((-18, -13, 5, 3, 7, -17, -13, -11, -26), (-1, -77, -34, -52, -27, -31, -80, -75, -21), (35, 20, -5, 10, -24, -19, 17, 19, -22), (-24, 25, 26, 17, 4, -30, 17, 25, 25), (-47, 2, 39, 24, 53, 10, 4, 6, 12), (-19, -10, -2, 2, 25, 32, -1, -9, -20), (35, 38, -14, 6, -12, 42, 44, 33, 14), (-7, 5, 4, 10, 8, 2, 8, 6, -19), (-7, -16, 15, 13, 12, -32, -19, -11, -37), (18, -43, -29, -20, -4, 15, -36, -42, -55), (-15, 22, 10, 21, 22, 24, 29, 22, -12))
The entry just right of -80 is -75
Find the entry just right of the centre entry.
32
The 2nd largest entry -> 44
Find the entry just left of -55.
-42
The entry just left of -30 is 4
Find the 4th entry in reading order.
3
The 3rd entry in reading order: 5
The third largest entry: 42
The centre entry: 25
Find the fifth entry in reading order.
7
Find the entry just left of the centre entry.
2
Find the entry just left of -37.
-11
The first entry in reading order is -18
The entry just right of the largest entry is 10
Find the entry just right of 38.
-14
Find the entry just left of the largest entry.
24
Find the maximum.
53
The entry just right of 21 -> 22
The smallest entry -> -80

B =
 -1  -22   48   61  -44   -4  -12    0
  6   -3  -28  -34   40    2    8    9
  5  -50   41  -28  -49  -57   15   35
 29  -20   46   12  -22   17   21   42
  5    7  -33  -17   50   17    2    0
  1   10  -38  -12   53   17   -3   -7
-11  -32  -19  -61    5  -62    4    9
  1    4  -37  -25   49    7    1   -2
-13  -17   31   64  -32  -11  -23  -18
 16   -4  -15  -29   33   12   15   21
 13   -6   45   68  -23   32   -4    9
Rows and columns are numbered from 1.
The entry just left of the smallest entry is 5
The entry in row 1 and column 2: -22
The entry in the bottom-left corner: 13
What is the entry in row 2 and column 1?
A: 6
The entry directly above the largest entry is -29
What is the bottom-right entry?
A: 9
What is the entry at row 2, column 3?
A: -28
What is the entry just right of the largest entry?
A: -23
The entry just left of 50 -> -17
The entry at row 3, column 1: 5
What is the entry directly above 6?
A: -1
The entry just right of the smallest entry: 4
What is the entry just left of -7?
A: -3
The entry just left of 45: -6
The entry at row 1, column 3 is 48
The entry just left of -29: -15
The entry in the top-right corner: 0
The entry directly below the smallest entry: 7
What is the entry directly above -13?
A: 1
What is the entry directly above the smallest entry?
A: 17
The entry just right of -37 is -25
What is the entry at row 3, column 2?
A: -50
What is the top entry of the column that holds the smallest entry?
A: -4
What is the entry just left of the largest entry?
A: 45
The entry directly below -38: -19
What is the bottom entry of the column that holds the smallest entry?
A: 32

  64.531   -17.266   102.554    30.057   114.320   -32.583  -105.549
The fourth entry from the end: 30.057
The first entry from the left is 64.531
Find the entry just right of -17.266.
Answer: 102.554
Find the second entry from the right.
Answer: -32.583
The 5th entry -> 114.320

a = [ -4 -16  14 -35  34 -19 -80   6]
The largest entry: 34
The entry just right of -19: -80

[[-32 -50  19  -4 -86  32 -24]
 [  9  39 -14 -72 -26 -86   7]
 [-54  -2 -13  52 -64  31  24]
 [-14  -1 -59  -8   7 -38  18]]
The second entry, reading row by row is -50
The entry directly above the largest entry: -72
The entry in the top-right corner: -24
The third entry, reading row by row is 19
Read off the entry in the top-left corner.
Answer: -32
Read off the bottom-right entry.
Answer: 18
The bottom-left entry -> -14
Read off the entry directly below 9.
Answer: -54
The 3rd entry on the main diagonal -> -13
Read off the second entry on the diagonal from the top-right corner.
Answer: -86
The 4th-last entry, reading row by row: -8
The last entry of the largest entry's row: 24
The top entry of the column that holds the largest entry is -4
